Below are the code and all the weights of a small trained network. Each question names an input and a class and asks about switching units off, where a switched-off unit gives its printed mean instead of its output.

import numpy as np


def w(rows, s, z=0):
    codes = np.array(rows[::2]) - 128.0
    scale = np.full(codes.shape[1], s)
    scale[-1] = z or s
    return codes * scale


def norm(h):
    return h / np.sqrt((h * h).mean(-1, keepdims=True) + 1e-5)


def f(y):
    return y / 2 * (1 + np.tanh(0.7978845608 * (y + 0.044715 * y**3)))


def log_softmax(a):
    a = a - a.max(-1, keepdims=True)
    return a - np.log(np.exp(a).sum(-1, keepdims=True))


def net(x, mask):
    res = np.array(x, float).reshape(1, 6) / 4 @ E
    u = 0
    for l in range(4):
        y = f(norm(res) @ A[l][:, :-1].T + A[l][:, -1])
        res = res + np.where(mask[u : u + 6], y, B[l][:, -1]) @ B[l][:, :-1]
        u += 6
    return log_softmax(norm(res)[-1] @ U[:, :-1].T + U[:, -1])


A, B = {}, {}
E = w([
[222,122,6,123,54,116,108,38],'x0',
[141,136,117,132,144,131,131,135],'x1',
[80,134,55,111,55,235,141,185],'x2',
[128,130,132,128,123,128,135,126],'x3',
[136,133,132,125,126,130,138,129],'x4',
[70,69,141,128,221,213,213,40],'x5',
],0.011)
A[0] = w([
[149,152,86,153,100,146,139,132,85],'0.n0',
[89,176,167,148,113,52,122,255,156],'0.n1',
[78,127,123,74,151,50,153,135,112],'0.n2',
[162,149,100,118,121,24,113,75,82],'0.n3',
[124,165,64,136,138,139,152,9,2],'0.n4',
[79,156,128,129,114,222,127,166,70],'0.n5',
],0.0089,0.0049)
B[0] = w([
[103,132,134,109,104,117,61,116,142],'0.n0',
[228,50,175,89,134,215,85,88,255],'0.n1',
[166,135,164,225,137,165,148,152,144],'0.n2',
[124,69,93,189,113,2,201,161,195],'0.n3',
[213,37,191,141,141,173,72,174,164],'0.n4',
[100,53,60,58,142,88,163,187,183],'0.n5',
],0.0093,0.0076)
A[1] = w([
[111,195,82,118,79,59,108,113,78],'1.n0',
[141,120,214,168,183,122,107,50,64],'1.n1',
[117,132,111,143,87,186,98,119,172],'1.n2',
[118,102,69,155,136,163,167,8,2],'1.n3',
[149,164,178,186,119,75,142,124,61],'1.n4',
[56,126,154,149,198,173,178,142,70],'1.n5',
],0.012,0.0034)
B[1] = w([
[253,156,89,207,12,132,114,95,169],'1.n0',
[212,122,156,91,182,76,86,66,254],'1.n1',
[97,156,78,140,74,132,180,129,177],'1.n2',
[198,104,221,114,179,181,60,248,182],'1.n3',
[63,75,161,104,157,117,188,194,177],'1.n4',
[23,247,58,119,96,70,131,116,239],'1.n5',
],0.0077,0.007)
A[2] = w([
[152,200,109,88,107,133,107,143,136],'2.n0',
[69,156,106,143,140,134,158,125,50],'2.n1',
[135,245,112,183,102,111,137,57,47],'2.n2',
[163,147,181,117,177,85,118,98,150],'2.n3',
[118,174,149,128,188,32,135,67,3],'2.n4',
[160,171,68,180,62,60,131,129,45],'2.n5',
],0.013,0.005)
B[2] = w([
[75,84,110,115,153,148,134,21,152],'2.n0',
[156,94,199,86,158,62,149,106,158],'2.n1',
[195,101,137,89,196,189,37,110,147],'2.n2',
[129,129,88,163,140,117,107,77,254],'2.n3',
[83,210,87,59,2,234,93,51,211],'2.n4',
[4,188,116,216,141,123,161,178,207],'2.n5',
],0.011,0.008)
A[3] = w([
[224,131,168,189,147,62,96,119,122],'3.n0',
[73,120,131,138,148,64,174,149,104],'3.n1',
[174,17,70,107,126,133,135,80,75],'3.n2',
[145,87,110,76,108,201,97,162,7],'3.n3',
[140,112,130,111,119,225,123,162,2],'3.n4',
[137,148,87,155,91,250,77,185,66],'3.n5',
],0.013,0.0056)
B[3] = w([
[122,11,129,120,245,68,122,119,255],'3.n0',
[188,107,43,134,162,50,202,201,179],'3.n1',
[242,111,253,77,113,181,102,152,214],'3.n2',
[150,255,239,142,109,83,157,184,197],'3.n3',
[203,238,179,98,88,88,136,227,176],'3.n4',
[112,196,173,90,56,233,167,102,228],'3.n5',
],0.0091,0.0082)
U = w([
[225,23,175,138,191,117,73,91,183],'0',
[193,194,200,86,70,190,141,189,235],'1',
[133,109,93,230,128,7,131,150,113],'2',
[97,180,48,182,21,202,125,126,4],'3',
[74,229,134,94,146,146,100,33,102],'4',
[79,117,79,74,180,107,203,179,93],'5',
],0.021,0.003)

Each question gives the input, the list of numbers given to net, and the class t.
The units are the neurons (one row each of A and B). Each row of codes is followed by its name. A weight is (code - 128) times the scale printed after its matrix; where a second scale follows, it is the last column's (A, B and U).
mask holds one flag per neuron, layer by layer. A switched-off neuron (its flag False) gives its mean, the last column of its row in B, instead of its output. The means were averaged over made-up inputs and are rounded, as every weight is.
A unit's drop is (log p(t) with every unit on - log p(t) with that unit switched off) / (log p(t) with every unit on - log p(t) with every unit switched off).
unit that matters most: the unit with the biggest drop
top k neurons: the k neurons with the biggest drops, biggest first
k most important neurons of layer l: the k neurons of layer l with the biggest drops, biggest first
drop when u is switched off: that unit's drop, to one decimal
input [8,-2,2,5,-6,1], class 1: top 3 neurons : (1.n5; 1.n3; 0.n4)
input [6,-3,0,-1,0,-7], class 2: top 4 neurons : (0.n3; 2.n4; 2.n5; 1.n5)
input [1,-7,6,0,3,-1], class 3: most important neuron of layer 0 : (0.n1)
input [5,1,1,-3,-2,1], class 1: 3 most important neurons of layer 1 : (1.n5; 1.n1; 1.n2)
input [8,-3,-1,3,-2,-1], class 2: top 3 neurons : (2.n5; 0.n1; 0.n3)
input [1,1,-8,-2,7,-5], class 2: top 2 neurons : (0.n3; 0.n4)
input [6,8,-1,7,-5,-6], class 2: 2 most important neurons of layer 2 : (2.n5; 2.n4)
input [1,1,0,-2,5,-5], class 2: top 2 neurons : (2.n4; 0.n3)
input [5,-8,1,1,-6,-5], class 3: 4 most important neurons of layer 2 : (2.n5; 2.n2; 2.n1; 2.n3)
input [0,6,-7,8,7,3], class 4: top 2 neurons : (2.n4; 0.n1)
input [5,-7,1,6,-1,7], class 1: 2 most important neurons of layer 0 : (0.n3; 0.n1)
input [-8,0,1,-7,3,2], class 5: top 2 neurons : (0.n5; 1.n5)
input [-6,-1,0,-2,-1,-7], class 0: top 2 neurons : (2.n4; 3.n0)
input [-6,-5,-2,0,-7,-2], class 0: unit that matters most : 0.n1
input [1,5,6,6,7,-5], class 3: top 4 neurons : (0.n4; 1.n2; 2.n5; 1.n3)
input [1,-1,6,8,-5,-2], class 3: 2 most important neurons of layer 0 : (0.n1; 0.n4)
input [3,8,1,1,0,-5], class 3: top 3 neurons : (2.n5; 1.n0; 1.n1)
input [6,2,-3,-2,-1,-3], class 2: drop when 2.n5 is switched off : 0.3
input [-2,7,-6,8,2,1], class 4: drop when 2.n4 is switched off : 1.3
input [-3,2,-7,4,1,2], class 4: drop when 2.n4 is switched off : 0.9
input [8,7,-6,6,-2,-3], class 2: unit that matters most : 2.n5
input [-1,-8,6,8,-3,2], class 5: drop when 0.n1 is switched off : 1.1
